In the rows, 128 means zero.
Each row is followed by its class number.
[134 118 151 120 121 137 122 115 135 141 124 125 114 142 124 120 132 130
 143 166 134 104 111 126 113 147  97 125 139 140 135 138 136 105 140 140
 121 109 134 127 109 137]
1
[121 100 119 145 148 152 199 120 141  98 167 147 155 129 110 121 155 112
 102  88 147 198 163 132 168  89 189 120  79 103 159 129 146 148 126 127
 143 143 111 128 172 151]
0
[128 132 118 136 133 172 181 133 100 117 139 147 116 142 123 136 129 120
 115 109 145 193 135 152 144 117 170 120 107  91 148 123 151 152 153 121
 132 111 118 129 167  98]
9
[ 98 121 109 147 131 181 190 127  87 140 150 152  96 155 150 130 131 101
 126  84 134 243 144 179 133  56 203 136 108  63 172 129 106 171 153  96
 148 159 153 115 214  85]
7
[133 137  96 144 132 141 144 149 120 130 143 152 119 162 115 122 148 131
 115 106 112 174 136 151 135 101 149 129 111 114 145 116 111 151 138  98
 113 153 114 134 183 117]
9
[ 89 137 134 122 154 159 136 152 105 139 142 144 133 176 166 139 124 130
 125 144 101 149 128 155 120 128 138 142 127 116 151 135  76 156 129 129
 123 132 139 136 194 130]
10
[ 93 139 135 119 119 143 131 125  97 137 122 145 102 158 146 137 137 117
 179 157 102 149 122 152 107 101 138 125 156 105 140 130 104 140 150  81
 123 156 143 111 169  84]
11
[122 107 147 136 131 145 126 108 148 107 132 121 132 135  94 126 144 112
 133 141 139 114 124 108 127 114 114 113 107 130 133 139 163 112 138 148
 126 111  94 139 116 144]
5
[131 113 135 139 136 127 115 114 164 102 131 119 128 129 116 127 147 126
  95 136 145 107 111  98 135 172 103 127 104 151 112 154 160  81 135 185
 130 106  96 142  88 191]
1
[ 94 142 130 129 125 149 126 165 101 168 119 156 112 154 134 134 131 144
 143 154  94 133 127 147 113 129 131 156 168 110 145 126  88 136 140  67
  96 157 137 118 186 105]
4
[111 121 134 126 127 158 134 122 128 128 139 145 118 137 137 120 141 110
 174 145 129 168 142 131 131  95 157 117 115 105 150 124 130 142 135 119
 122 117 128 147 141 118]
8
[119 122 149 137 149 109 130 125 142 124 140 123 136 114 103 137 141 128
 100 133 139 110 149 137 141 166 126 128 128 145 125 144 145 124 116 132
 148 116 109 106 104 163]
0
[140 102 133 133 114 137 146 106 152 116 129 133 123 140 104 127 145 106
 142 119 143 161 127 115 137  97 126 104  89 108 126 131 143 100 138 160
 124 124 112 147 120 164]
1
[ 84 149 134 134 152 170 128 166 107 160 133 148 113 179 167 134 127 121
 149 152  96 150 112 160 117 115 136 150 146 110 160 141  59 154 124  95
 102 149 155 135 183 134]
7
[ 99 147 130 112 134 153 130 150  95 143 128 157 121 158 172 139 126 135
 176 153 101 125 135 142 113 147 150 165 160 104 151 156  93 140 146  34
 108 145 145 118 159 104]
0
[102 138 135 119 149 124 141 142 107 118 117 136 117 142 160 129 119 137
 163 133 124 116 118 130 128 144 133 143 156 125 127 144 114 123 134  91
 116 138 127 121 140 138]
3
[ 93 152 147 119 131 136 120 150  95 157 111 141  99 143 146 157 127 125
 128 159 113 125 123 168 106 163 125 151 174 105 136 144  91 132 136 108
 122 132 136 106 164 111]
10
[116 145 148 119 148 108 122 139 131 141 115 124 128 143 148 137 113 132
 126 158 121  83 108 129 120 164  91 133 161 147 112 153 101 103 127 149
 118 137 144 123 126 163]
1
[ 93 152 142 135 149 155 103 150 121 149 123 143 109 167 156 135 131 124
 153 183  99 104  95 145 110 150 105 141 161 129 148 143  80 130 124  93
  99 125 147 130 163 131]
7
[ 97 150 147 129 145 137 142 143  86 152 122 134  93 129 170 159 102 112
 143 153 118 145 127 174 102 137 141 152 162 112 140 140  92 144 147  98
 132 145 167 103 172  85]
5
[122 127 146 113 120 116 125 118 127 134 120 115 119 124 102 132 139 139
 153 160 134  88 111 126 105 147 111 117 150 146 131 130 137 119 118 109
 136 116 120 120 110 110]
6
[119 132 122 129 160 119 119 135 162 118 125 123 153 156 140 143 147 117
  99 104 131 134 120 110 132 124 132 118 112 131 117 138 111  98 120 194
 123 124 114 166 137 184]
8
[110 131 103 149 125 152 141 146 107 146 127 164 106 153 144 128 138 127
 148 132  99 185 134 150 127  84 144 146 128  82 163 115  91 139 143  81
 102 157 131 135 219 115]
3
[129 121 155 103 105 117  91 120 144 143 117 110 138 148 120 139 136 132
 155 182 134  43 114 103 106 173  86 133 161 162 118 145 129  92 120 126
 133  81 115 114  98 139]
0
[ 95 160 152 120 141 135 137 156  72 163 110 139  89 149 168 155 107 119
 153 166 116 129 120 179  97 166 128 157 204 113 146 154  77 149 156  59
 134 152 157  88 144  75]
7
[102 174 142 106 129 127  71 173 124 182  95 138 108 153 184 157 118 149
 155 193  79  38  94 132  93 193  67 162 190 149  98 154  56 106 138 118
  83 138 171 121 149 150]
11
[122 137 135 139 162 137 123 131 125 124 124 139 109 148 150 134 129 124
 130 138 127 136 122 122 116 137 116 142 141 115 138 131 107 116 138  96
 111 146 115 121 150 140]
4
[152  99 125 152 140 116 154  81 142  76 136 105 162 111  90 138 147 119
  44  76 189 151 124 107 150 137 130 100  75 141 124 134 214  88 128 227
 169  88  85 132  99 162]
2
[105 155 120 125 131 121  94 162  96 166 111 147  98 164 146 140 129 147
 164 174  90 114 112 154  83 166 111 157 177 123 120 137  68 136 143  67
 115 144 129 112 148  89]
11
[115 131 131 147 134 117 119 139 151 119 124 133 125 131 100 154 134 112
 136 117 117 132 134 126 124 118 138 141 106 110 115 136 116 120 133 119
 130 133 101 152 125 148]
5
[107 126 122 139 143 150 142 137 143 120 139 142 134 157 154 135 144 120
 126 135 113 152 117 124 144 123 130 128 108 131 139 123 118 120 126 176
 115 113 129 157 176 176]
3
[171 124 110 151 121  99  94 128 190 120 134 100 131 121  71 151 157 130
  45 117 146  95 129  89 124 173  76 118  86 163  90 138 161  87 128 218
 139 102  69 148  71 221]
6
[ 90 169 166  94 154 115  84 157  79 185  91 135  79 139 176 129 100 158
 167 197 105  41 107 177  75 209  90 169 237 142 120 162  56 139 151  42
 123 143 168  89 110  67]
1
[ 90 127 131 140 149 119 146 144 140 119 150 141 121 122 112 128 156 126
 109  99 120 140 140 155 136 130 167 141 109 121 134 143 117 145 105 138
 132 156 118 133 131 154]
5
[105 135 153 123 136 143 107 129 117 146 118 126 104 132 131 137 136 123
 150 170 127 115 121 139 106 134 126 122 158 122 134 135 117 131 139 100
 125 123 125 128 130 106]
8
[116 122 117 152 138 151 140 110 130 117 137 142 124 127 126 133 147 108
 102 119 147 198 142 148 150  96 159 111  96  87 155 132 152 124 137 164
 141 120 113 141 162 133]
8
[115 144 137 120 143 139 116 144 111 133 125 129 120 139 156 137 150 133
 134 151 129 105 120 129 119 174 125 147 146 144 134 153 123 113 127 125
 118 129 127 123 130 135]
6
[ 98 151 134 111 137 128 104 146 114 138 105 134 110 151 157 140 138 145
 154 158 102  92 101 130  87 189 117 159 173 134 120 159  92 110 150  92
 122 139 116 121 111 122]
11
[111 113 134 130 115 152 112 114 136 136 130 134 111 131 124 127 155 117
 152 148 129 139 129 127 115 112 143 122 121 115 138 129 128 118 118 136
 129 114 116 140 138 121]
8
[118 126 112 144 129 137 144 128 131 120 144 151 129 142 110 148 146 106
 134 120 133 161 152 123 141  97 154 129 108 106 133 127 138 142 139  99
 135 128 119 133 183 123]
0
[132 103 118 155 140 137 185  97 118  94 158 132 130 112 102 124 151 105
  88  85 175 204 146 129 157  96 169 106  67  96 148 124 199 143 154 169
 157 110 117 129 148 112]
5
[109 146 122 116 145 160 141 142 115 140 131 138 118 170 149 132 136 136
 162 130 120 144 129 152 126 121 149 162 150 103 164 139 107 144 135  70
 107 128 141 130 155 131]
9
[122 120 127 145 152 145 139 125 132 102 137 135 125 124 139 125 145 111
 124 118 131 143 132 121 136 132 138 142 107 132 132 146 142 126 140 136
 117 132 129 131 138 133]
5
[131 120 127 155 145 127 149 125 146  95 152 137 143 115 108 131 152 116
 102 103 145 161 133 128 154 141 151 124  84 136 125 132 160 118  95 177
 127 121  99 145  99 187]
2
[132 130 104 145 123 129 144 138 113 133 139 152 122 142 124 122 123 132
 123 122 120 168 138 146 136 113 142 136 108 103 135 135 124 136 137 109
 122 149 133 133 156 123]
1
[122 139 119 131 162 134 163 135 127 111 133 139 134 164 143 143 116 114
 117 100 126 170 127 132 120 115 146 129 113 104 131 134 104 129 131 139
 118 134 123 139 174 156]
10
[143 144 122 127 161 131 130 140 163 129 125 119 135 167 130 154 135 121
 104 116 124 128 114 134 125 132 112 133 134 131 125 125  91 116 122 145
 117 132 117 144 132 177]
9
[118 135 125 126 126 128 121 132 107 144 129 146 121 148 129 136 125 144
 136 154 118 121 128 139 119 146 117 143 151 118 135 128 128 138 147  81
 128 128 130 117 141  93]
4
[157 126 108 143 147 131 145 132 149  87 135 136 147 147 116 136 159 110
  94  83 157 145 116  99 139 151 131 131 100 135 101 151 160  96 111 187
 109 130  84 153  86 192]
2
[ 96 164 153 107 146 130 120 163  94 170 111 142 121 164 180 155 114 138
 167 158 107  87  98 141  98 154 107 159 187 122 124 148  71 118 119  99
  83 142 169 125 157 139]
2
[ 97 156 125 103 129 137 159 166  57 162 106 150 103 144 166 151 114 136
 157 135 118 154 127 167 102 158 158 150 187 102 124 143  96 148 152  83
 125 154 158  96 157  66]
11
[119 107 140 137 157  96 142 120 169  95 146 114 157 105  89 119 151 128
  77  82 144 127 136 125 155 128 150 126  93 148 123 127 149 122 109 168
 150 135 103 132  81 162]
5
[105 155 141 130 132 108 110 130 119 143 126 129 109 132 123 155 128 134
 151 179 122  92 123 146 112 160 110 145 166 130 118 139 125 140 139  92
 147 121 134 110 128 113]
11
[108 137 120 131 123 115 124 133 133 121 126 143 120 133 110 150 135 116
 155 127 123 143 138 129 125 119 154 137 128 108 131 133 117 130 130  70
 140 135 105 132 135 123]
0
[106 130 136 124 122  92  89 132 171 128 121 119 133 136  85 157 140 130
 116 143 130  68 117 100 126 150  96 133 147 149 100 139 134  98 116 132
 138 110  95 131 111 167]
0
[153  97 120 152 135 120 185 102 129  74 147 114 155 118  96 149 137 108
  58  64 185 192 131 112 156 115 151  91  64 131 115 126 201 105 121 220
 159 115  91 137 115 164]
2
[ 71 138 139 115 156 152 182 150  75 135 141 164 125 163 155 129 127 138
 158 121 107 164 143 172 132 125 184 144 161  86 144 146  98 169 134  52
 118 170 147 105 170  93]
4
[115 132 167 122 133 138 131 115 111 117 119 120 107 111 131 139 109 131
 136 170 144 101 112 144 112 185 115 133 143 141 130 145 150 129 137 123
 149  80 127 106 108 106]
10
[176  74 106 165 111 124 144  72 187  61 156 105 140  90  66 127 169 100
  47  72 193 188 144  88 182  93 130  82  10 131 127 105 224 102 111 252
 165  92  74 150 111 197]
10
[ 75 169 130 114 130 159 135 163  67 165 126 168  90 151 160 144 112 143
 208 180  81 132 123 177  99 129 154 157 181  98 144 140  77 184 143   4
 113 161 168 122 189  40]
6
[129 102 137 138 110 164 143  97 139 113 143 124 131 148 121 121 142 111
 125 131 144 150 113 123 129 117 141 111  90 121 149 134 152 112 142 156
 151  89 110 132 123 131]
7
[125 134 123 137 152 148 148 133 129 106 123 147 127 147 147 130 137 118
 128 112 126 159 121 112 130 127 141 141 125 119 139 135 128 106 135 113
  99 152 118 133 153 150]
4
[112 129 130 132 129 127 133 126 139 101 131 136 131 136 109 138 125 123
 146 120 126 136 133 115 133 124 148 126 114 124 122 127 143 122 121 107
 135 131  94 142 112 146]
4
[114 130 114 133 135 150 132 157 138 133 132 136 144 165 152 139 133 121
 123 122 113 139 112 124 136 127 133 137 112 130 134 138  86 119 111 150
 105 135 140 147 159 171]
7
[182  85  91 166 120 106 132 100 195  99 156 113 153 130  66 148 184 113
  51  85 174 160 147  89 159 117 111 112  46 132 108 122 182  85 124 233
 163 106  67 149 123 198]
6
[138 135 121 127 156 119 135 138 159 119 133 115 159 159 138 159 141 120
 108 122 140 106 121 105 137 153 112 133 122 151 103 144 125  97 112 192
 126 110 127 146 137 189]
6
[149 128 122 143 144 124 105 107 162 103 134 107 128 140 111 148 157 120
 105 132 144 109 128 100 118 166 101 125 101 147 115 154 161  95 139 170
 150 105  77 149  89 188]
6
[107 160 141 108 148 134 103 164 113 168 125 142 128 157 182 152 111 145
 152 182 103  59 120 133 107 180  93 159 171 152 127 155  79 129 124  93
 102 126 169 116 166 144]
0
[116 105 136 145 146 133 162 111 146 106 150 141 134 108 104 118 147 130
 101 104 154 156 143 140 163 111 153 122  91 114 148 124 155 124  93 146
 134 141 114 113 139 166]
4
[146 127  92 161 128 142 121 134 132 138 138 140 112 135 101 131 148 132
  98 125 121 169 137 142 120 105 124 126  94 120 145 115 124 137 133 115
 122 145 115 137 177 123]
6
[127 131 143 132 134  89 112 130 158 126 122 104 139 133  95 159 143 111
 114 121 136  95 124 106 124 142 115 145 142 129  98 138 132 105 131 143
 136 121 105 135  85 157]
5
[140 136 143 115 147 103 118 121 166 116 124 111 133 140 131 142 130 123
  95 137 136  78 107 106 111 185  84 130 141 169 104 140 128 100 129 190
 129  93 122 128  99 176]
10
[108 175 151  94 142 117  75 170  95 191  99 122 111 170 157 146 115 168
 171 197 101  13  90 135  86 206  73 167 224 159 104 144  77 128 141  53
  98 100 157 108 132  95]
9
[112 123 127 126 117 112 131 129 164 108 134 131 127 121  86 141 130 124
 119 113 128 122 131 113 138 119 129 131 120 140 113 122 150 122 116 144
 131 126 107 137 123 157]
10
[127 138 106 150 166 161 151 151 123 125 148 150 142 177 151 139 139 100
 120 112 126 204 150 135 143  87 158 128 101  85 138 141 106 144 130 150
 106 144 119 158 178 168]
8
[103 152 136 125 149 110 112 153 124 137 121 132 110 143 120 151 127 117
 151 143 110  95 120 129 101 166 128 152 176 136  88 146 107 136 133  99
 127 132 113 128 101 106]
5
[ 96 147 136 105 141 148 117 156 104 141 120 147 117 172 181 136 127 143
 168 158 106 100 113 134 101 177 128 172 173 133 134 160  86 121 133  82
 108 142 132 123 128 129]
4
[109 108 102 158 143 148 174 116 131  94 154 143 131 121 105 118 149 121
 106  84 135 225 159 147 155  76 187 107  56  88 159 117 140 155 132 137
 151 151 102 138 167 147]
11
[ 68 180 162 101 143 148 117 188  72 186 113 148  96 151 173 142  91 168
 176 193  80  82 111 188  92 181 131 178 211 124 152 143  48 164 140  10
 104 137 162 100 160  77]
9
[124 138 123 132 163 130 117 134 143 116 131 137 148 152 140 129 143 115
 120 124 124 135 130 122 134 134 133 124 124 136 120 139 125 123 119 162
 119 119 120 152 121 149]
8
[105 119 144 137 148 124 142 132 149 117 142 136 130 103 102 125 142 131
  92 116 139 125 145 132 160 136 129 134 112 135 130 132 147 133 112 160
 127 126 119 117 140 172]
10
[150 105 144 136 144  85 110 120 193  94 133 101 159 109  84 125 140 128
  51 108 158  83 119  97 146 185  94 117  88 185  86 143 157  72  79 248
 147 102  76 136  29 232]
1
[129 131 101 160 117 138 114 144 125 144 140 152 115 160 126 134 141 119
 133 131 115 167 130 134 130 105 125 141 104 101 147 127 109 131 130 110
 114 133 123 136 174 136]
7
[129 123 117 133 140 159 177 116 104 112 136 140 119 150 127 134 137 116
 103  96 156 190 134 148 135 111 165 111 110  88 144 131 155 139 144 135
 139 136 120 126 154 118]
4
[132 128 141 140 136 136 133 117 119 103 127 115 125 129 134 146 114 113
  98 135 155 129 108 121 122 172 128 124 122 144 123 143 156 106 147 149
 162  95 103 116  98 117]
7
[ 85 140 147 118 131 132 113 158 113 157 125 129 119 117 129 129 137 164
 139 168 117  95 117 157 132 173 126 152 154 141 133 141 119 140 112 108
 123 130 144 110 114 137]
11
[ 98 138 127 107 150 148 135 147  96 138 115 151 106 160 188 127 122 141
 198 164 105 112 110 146 102 168 130 168 186 133 137 146  80 141 131  65
 109 128 153 119 148  94]
3
[105 135 151 113 125 152 125 145 115 158 129 128 103 171 134 140 141 133
 182 172 118 122 121 149 117 119 120 141 165 123 160 122 103 139 146  70
 111 125 134 123 160 116]
9
